Below is a small trained network, with its code and all its weights. Each question gives an input and a class and asks what happens when units are switched off, that is, made to give their printed mean instead of their output.

import numpy as np


def w(rows, s, z=0):
    codes = np.array(rows[::2]) - 128.0
    scale = np.full(codes.shape[1], s)
    scale[-1] = z or s
    return codes * scale


def f(y):
    return y / 2 * (1 + np.tanh(0.7978845608 * (y + 0.044715 * y**3)))


def log_softmax(a):
    a = a - a.max(-1, keepdims=True)
    return a - np.log(np.exp(a).sum(-1, keepdims=True))


def net(x, mask):
    res = np.array(x, float).reshape(1, 5) / 4 @ E
    y = f(res @ A[0][:, :-1].T + A[0][:, -1])
    res = res + np.where(mask, y, B[0][:, -1]) @ B[0][:, :-1]
    return log_softmax(res[-1] @ U[:, :-1].T + U[:, -1])


A, B = {}, {}
E = w([
[218,189,166,145],'x0',
[94,144,130,254],'x1',
[57,206,118,134],'x2',
[120,127,216,98],'x3',
[54,136,199,142],'x4',
],0.0087)
A[0] = w([
[73,107,205,65,167],'n1',
[159,71,181,128,255],'n2',
[38,112,155,175,204],'n3',
[121,123,194,109,182],'n4',
[150,149,118,179,136],'n5',
[118,56,156,90,221],'n6',
[199,226,134,187,195],'n7',
[92,224,105,100,147],'n8',
[183,25,64,60,131],'n9',
[66,102,114,148,125],'n10',
[38,108,104,185,150],'n11',
[89,211,99,100,152],'n12',
[127,254,101,112,169],'n13',
[94,97,200,83,173],'n14',
[78,122,101,184,146],'n15',
[233,89,112,106,186],'n16',
[37,125,91,184,142],'n17',
],0.0097,0.0064)
B[0] = w([
[199,232,152,58,244],'n1',
[182,177,94,148,231],'n2',
[65,254,175,156,254],'n3',
[211,176,148,94,198],'n4',
[146,136,141,232,151],'n5',
[174,238,57,115,231],'n6',
[212,23,191,223,227],'n7',
[71,60,216,60,204],'n8',
[83,107,15,88,234],'n9',
[104,150,116,179,173],'n10',
[6,211,119,207,227],'n11',
[36,68,218,54,201],'n12',
[106,4,232,89,219],'n13',
[199,229,130,93,222],'n14',
[83,141,112,210,192],'n15',
[145,73,24,184,223],'n16',
[33,158,137,205,227],'n17',
],0.0063,0.0067)
U = w([
[177,164,112,165,253],'0',
[112,100,1,100,95],'1',
[75,72,201,66,110],'2',
[188,61,130,188,146],'3',
[166,213,155,79,46],'4',
[22,175,127,200,73],'5',
],0.0096,0.0028)

Each question gives the input, the list of numbers given to net, and the class t.
The units are the neurons (one row each of A and B). Each row of codes is followed by its name. A weight is (code - 128) times the scale printed after its matrix; where a second scale follows, it is the last column's (A, B and U).
mask holds one flag per neuron, in row order. A switched-off neuron (its flag False) gives its mean, the last column of its row in B, instead of its output. The means were averaged over made-up inputs and are rounded, as every weight is.
A unit's drop is (log p(t) with every unit on - log p(t) with that unit switched off) / (log p(t) with every unit on - log p(t) with every unit switched off).
The circuit of an input: a set's keep is (log p(t) with only the set's units on - log p(t) with every unit switched off) / (log p(t) with every unit on - log p(t) with every unit switched off). Starting from the 12 units with the biggest drops (on a tie, the unit counted first), units are removed one at a time, each time the one whose removal leaves the highest keep (on an exact tie, the one counted first), for as long as the keep stays at least 0.8.
units of the circuit, in order: the units of the circuit, biggest drop first
most important unit: the unit with the biggest drop
top k neurons: the k neurons with the biggest drops, biggest first
drop of u: that unit's drop, to one decimal
input [-1,0,-6,4,1], class 4: units of the circuit, in order	(n7, n14, n6)
input [5,3,-8,4,-5], class 3: most important unit	n7
input [-8,-3,-2,2,6], class 4: units of the circuit, in order	(n1, n14)
input [8,-1,7,7,1], class 2: units of the circuit, in order	(n13, n8)
input [7,-7,-8,4,1], class 1: units of the circuit, in order	(n16, n9)
input [8,-8,-8,4,-7], class 1: top 2 neurons	(n9, n16)
input [-7,2,-6,6,-3], class 1: top 2 neurons	(n9, n7)
input [6,8,-3,7,1], class 3: drop of n11	0.1
input [2,1,-8,-5,1], class 1: drop of n9	0.3
input [-2,4,-4,-1,-5], class 1: drop of n9	0.2
